Here is a tiny trained network, its code and every weight. The questions are about switching its units off for an input and a target symbol, where a switched-off unit gives its printed mean instead of its output.

import numpy as np


def w(rows, s, z=0):
    codes = np.array(rows[::2]) - 128.0
    scale = np.full(codes.shape[1], s)
    scale[-1] = z or s
    return codes * scale


def norm(h):
    return h / np.sqrt((h * h).mean(-1, keepdims=True) + 1e-5)


def f(y):
    return y / 2 * (1 + np.tanh(0.7978845608 * (y + 0.044715 * y**3)))


def softmax(a):
    e = np.exp(a - a.max(-1, keepdims=True))
    return e / e.sum(-1, keepdims=True)


def log_softmax(a):
    a = a - a.max(-1, keepdims=True)
    return a - np.log(np.exp(a).sum(-1, keepdims=True))


def net(x, mask):
    ids = ['ΔΘΞΠΨΩαβεζημστφ'.index(c) for c in x.split()]
    T = len(ids)
    res = E[ids] + P[:T]
    u = 0
    for l in range(2):
        r = norm(res)
        for j in range(2):
            rows = slice(2 * j, 2 * j + 2)
            q, k, v = (r @ M[l][rows].T for M in (Q, K, V))
            z = softmax(np.where(np.tri(T) > 0, q @ k.T / 2**0.5, -1e9)) @ v
            o = O[l][rows]
            res = res + np.where(mask[u + j], z, o[:, -1]) @ o[:, :-1]
        u += 2
        y = f(norm(res) @ A[l][:, :-1].T + A[l][:, -1])
        res = res + np.where(mask[u : u + 8], y, B[l][:, -1]) @ B[l][:, :-1]
        u += 8
    return log_softmax(norm(res)[-1] @ U[:, :-1].T + U[:, -1])


Q, K, V, O, A, B = {}, {}, {}, {}, {}, {}
E = w([
[66,50,127,92,139,149,121,107,138,78],'Δ',
[112,186,48,132,145,159,102,94,101,62],'Θ',
[160,158,147,130,78,119,183,94,124,55],'Ξ',
[160,164,178,120,112,183,125,121,183,168],'Π',
[174,159,136,116,35,216,66,100,111,139],'Ψ',
[74,139,64,83,119,102,132,77,115,166],'Ω',
[144,126,99,121,144,126,155,44,112,240],'α',
[113,111,120,126,108,46,147,94,136,173],'β',
[179,167,154,73,75,73,172,211,149,126],'ε',
[182,147,162,136,177,76,91,96,156,88],'ζ',
[96,158,85,139,176,115,142,201,115,120],'η',
[54,159,184,159,163,107,151,138,126,188],'μ',
[54,175,159,158,93,106,126,129,155,85],'σ',
[69,158,178,147,140,167,143,105,68,119],'τ',
[127,180,6,80,99,140,103,81,205,161],'φ',
],0.019)
P = w([
[119,248,164,1,113,126,163,85,92,150],'0',
[146,218,143,60,95,120,142,89,114,145],'1',
[135,199,145,96,91,120,124,97,120,151],'2',
[151,184,131,122,92,114,108,107,118,144],'3',
[149,171,120,143,95,121,100,105,125,138],'4',
[149,165,116,162,96,117,99,108,128,137],'5',
[141,160,121,166,92,119,89,116,151,143],'6',
[151,151,113,183,95,114,92,113,136,135],'7',
[147,151,114,189,90,123,88,108,142,138],'8',
[136,157,121,198,85,118,78,106,155,139],'9',
],0.0076)
Q[0] = w([
[50,150,108,125,123,214,240,211,68,118],'L0H0',
[116,160,196,117,254,88,30,50,43,38],'L0H0',
[204,46,73,117,193,150,200,153,144,119],'L0H1',
[128,59,139,145,59,169,80,155,132,122],'L0H1',
],0.0045)
K[0] = w([
[165,254,130,135,207,131,71,185,17,106],'L0H0',
[81,64,200,62,153,103,183,80,68,52],'L0H0',
[85,157,153,162,75,117,91,99,155,131],'L0H1',
[77,104,116,57,154,160,150,165,114,106],'L0H1',
],0.0049)
V[0] = w([
[47,134,50,124,79,190,205,228,104,132],'L0H0',
[134,200,106,118,145,88,118,136,107,123],'L0H0',
[101,247,89,159,29,127,192,154,148,161],'L0H1',
[136,4,165,114,171,113,112,136,214,63],'L0H1',
],0.0045)
O[0] = w([
[80,100,65,252,227,130,139,141,228,117,70],'L0H0',
[207,160,115,151,60,123,88,102,75,72,198],'L0H0',
[126,183,199,20,63,108,96,139,90,152,238],'L0H1',
[87,75,96,229,159,107,141,109,192,150,3],'L0H1',
],0.0047,0.0041)
A[0] = w([
[118,134,114,148,112,81,134,134,136,144,172],'L0N0',
[110,132,136,145,139,95,162,161,100,145,111],'L0N1',
[103,108,174,124,125,158,128,129,105,114,146],'L0N2',
[116,92,115,253,151,157,100,136,168,113,152],'L0N3',
[98,144,160,126,189,106,159,134,146,154,54],'L0N4',
[167,141,119,131,161,122,98,174,146,153,179],'L0N5',
[114,139,129,157,144,145,140,82,108,163,134],'L0N6',
[98,152,123,116,184,110,99,124,104,146,254],'L0N7',
],0.013,0.0034)
B[0] = w([
[155,150,211,99,107,120,186,134,83,141,185],'L0N0',
[131,113,81,114,73,156,140,141,162,100,142],'L0N1',
[163,133,150,162,115,146,189,118,124,138,160],'L0N2',
[84,213,146,236,138,80,1,182,112,174,142],'L0N3',
[139,92,128,86,23,142,107,170,146,144,128],'L0N4',
[98,181,112,110,156,132,192,91,130,132,185],'L0N5',
[179,194,167,74,124,151,78,173,110,134,164],'L0N6',
[179,140,117,197,73,160,177,78,113,165,253],'L0N7',
],0.0092,0.0048)
Q[1] = w([
[99,113,143,179,179,103,118,57,136,154],'L1H0',
[59,95,180,41,154,154,187,151,77,89],'L1H0',
[131,27,114,133,254,116,100,196,142,121],'L1H1',
[134,122,113,98,65,131,185,90,115,76],'L1H1',
],0.0085)
K[1] = w([
[113,22,160,107,146,88,148,71,138,135],'L1H0',
[162,208,226,132,47,107,201,73,136,128],'L1H0',
[254,240,129,34,62,122,150,148,102,132],'L1H1',
[124,58,138,154,102,137,51,220,132,142],'L1H1',
],0.007)
V[1] = w([
[165,163,141,71,65,116,171,133,88,151],'L1H0',
[104,82,141,87,90,177,254,26,158,80],'L1H0',
[102,68,134,64,137,191,206,84,150,97],'L1H1',
[111,76,128,120,141,147,200,79,176,87],'L1H1',
],0.0062)
O[1] = w([
[116,80,158,205,199,74,108,183,173,72,255],'L1H0',
[44,10,29,117,185,193,108,238,100,138,204],'L1H0',
[196,169,200,167,6,90,109,3,158,108,164],'L1H1',
[123,202,225,75,116,89,161,94,105,24,142],'L1H1',
],0.0068,0.0082)
A[1] = w([
[205,43,169,61,27,68,248,74,128,73,74],'L1N0',
[127,186,103,167,90,239,101,56,66,93,57],'L1N1',
[79,129,87,102,74,113,119,81,100,211,41],'L1N2',
[100,13,131,87,107,179,170,52,140,2,224],'L1N3',
[84,105,187,203,40,43,146,171,76,85,68],'L1N4',
[58,93,133,177,77,123,120,134,188,46,254],'L1N5',
[156,95,234,42,170,107,135,108,164,220,151],'L1N6',
[184,179,146,129,185,42,82,29,188,65,108],'L1N7',
],0.0074,0.0047)
B[1] = w([
[124,125,173,86,123,161,171,20,148,108,229],'L1N0',
[127,36,146,107,200,88,146,134,176,82,182],'L1N1',
[145,79,173,118,77,81,135,159,71,90,146],'L1N2',
[208,152,162,45,63,172,240,2,178,135,198],'L1N3',
[80,77,108,126,167,112,93,147,186,176,237],'L1N4',
[136,222,171,97,128,123,98,100,52,146,237],'L1N5',
[105,107,83,178,186,140,138,104,174,111,200],'L1N6',
[154,98,115,251,52,122,115,140,152,132,255],'L1N7',
],0.0092,0.0063)
U = w([
[40,78,96,157,100,211,113,89,86,144,135],'Δ',
[134,122,86,108,211,92,105,110,108,33,163],'Θ',
[158,170,181,97,92,147,183,65,135,102,254],'Ξ',
[106,164,139,154,186,207,121,144,254,138,41],'Π',
[190,88,160,74,114,172,53,183,135,105,141],'Ψ',
[141,79,130,105,88,46,150,159,23,128,112],'Ω',
[213,145,124,120,196,103,116,112,85,221,64],'α',
[61,54,120,132,168,56,171,99,170,171,119],'β',
[199,154,172,75,158,37,169,221,183,124,77],'ε',
[167,140,164,241,88,56,101,125,150,95,121],'ζ',
[88,190,75,174,134,124,237,164,92,124,146],'η',
[109,85,169,142,52,179,167,206,161,211,83],'μ',
[52,211,172,141,155,93,42,126,92,123,132],'σ',
[132,96,229,163,194,163,180,182,76,106,92],'τ',
[110,137,31,85,71,104,89,127,191,148,100],'φ',
],0.0074,0.003)

Each question gives the input, a string of symbols that net reads in full, and the target symbol t.
The units are the heads (2 rows each of Q, K, V and O) and the neurons (one row each of A and B). Each row of codes is followed by its name. A weight is (code - 128) times the scale printed after its matrix; where a second scale follows, it is the last column's (O, A, B and U).
mask holds one flag per unit, layer by layer, with each layer's heads first. A switched-off unit (its flag False) gives its mean, the last column of its rows in O or B, instead of its output. The means were averaged over made-up inputs and are rounded, as every weight is.
A unit's drop is (log p(t) with every unit on - log p(t) with that unit switched off) / (log p(t) with every unit on - log p(t) with every unit switched off).
The circuit of an input: a set's keep is (log p(t) with only the set's units on - log p(t) with every unit switched off) / (log p(t) with every unit on - log p(t) with every unit switched off). Starting from the 12 units with the biggest drops (on a tie, the unit counted first), units are removed one at a time, each time the one whose removal leaves the highest keep (on an exact tie, the one counted first), for as long as the keep stays at least 0.8.
units of the circuit, in order: the units of the circuit, biggest drop first
top k neurons: the k neurons with the biggest drops, biggest first
top k neurons in layer l: the k neurons of layer l with the biggest drops, biggest first
which heads matter: for each layer, one digit per head in row order, 1 if its drop is at least 0.15 and else 0, layers parted by /
input β ζ α ζ Π Δ Δ, target Δ: top 2 neurons : L0N3, L0N2
input ζ α α Δ ζ ζ φ Ω ζ ζ, target σ: top 2 neurons in layer 0 : L0N3, L0N4
input Δ Δ φ Θ Ψ Δ, target σ: which heads matter : 11 / 00
input Π σ η τ, target τ: top 2 neurons in layer 0 : L0N2, L0N6
input Δ ζ ζ ζ α Ξ α σ, target Ξ: units of the circuit, in order : L0H0, L1H1, L1N0
input β ζ ε ζ Δ α η, target Ξ: which heads matter : 00 / 01
input φ Ξ σ Π ζ Δ Ξ Θ, target Ξ: units of the circuit, in order : L1H1, L1N3
input φ ζ Θ Θ, target Θ: top 3 neurons : L1N1, L1N7, L1N4
input ζ Δ ζ ζ Δ Δ, target σ: which heads matter : 01 / 00
input Δ α ζ Ψ ε β φ, target Ξ: units of the circuit, in order : L1H1, L0H1
input σ α Ψ, target Ψ: units of the circuit, in order : L1H1, L1N1, L1N7, L1N0
input φ η Δ α Π Π Δ σ Π, target Π: top 2 neurons in layer 0 : L0N3, L0N7
input η η Ω Δ μ ε η μ ζ η, target σ: which heads matter : 10 / 11
input Θ ζ ε ζ η Θ τ Π, target Π: units of the circuit, in order : L1H1, L1N6, L0N7
input Π β Δ ζ η Δ, target Δ: units of the circuit, in order : L0H1, L1H0, L0N3
input σ α ζ Ξ η σ η μ, target μ: units of the circuit, in order : L0N4, L1H1
input σ α ζ τ Δ ζ α μ ζ, target σ: top 3 neurons : L0N3, L0N2, L0N4
input Δ ε α η, target Ξ: units of the circuit, in order : L1H1, L0H1
input μ Ω τ, target τ: top 2 neurons in layer 1 : L1N1, L1N7
input Δ Π τ σ α Ω ζ, target Ξ: units of the circuit, in order : L1H1, L0H1, L1H0, L1N3
input Π Ψ α Ω ε σ Θ α σ Ω, target Ω: which heads matter : 00 / 01
input σ η Π σ β, target β: top 2 neurons : L0N0, L1N6
input η Δ ζ Δ Θ σ, target σ: which heads matter : 01 / 00
input φ β Δ Ψ ζ, target Ξ: which heads matter : 00 / 11
input Ξ Θ ζ ζ ζ Ω Ψ ζ σ η, target η: top 2 neurons in layer 0 : L0N5, L0N7
input β η ζ η ζ Δ Ω, target Ξ: top neuron : L1N0
input ζ Ξ σ, target σ: top neuron : L1N5
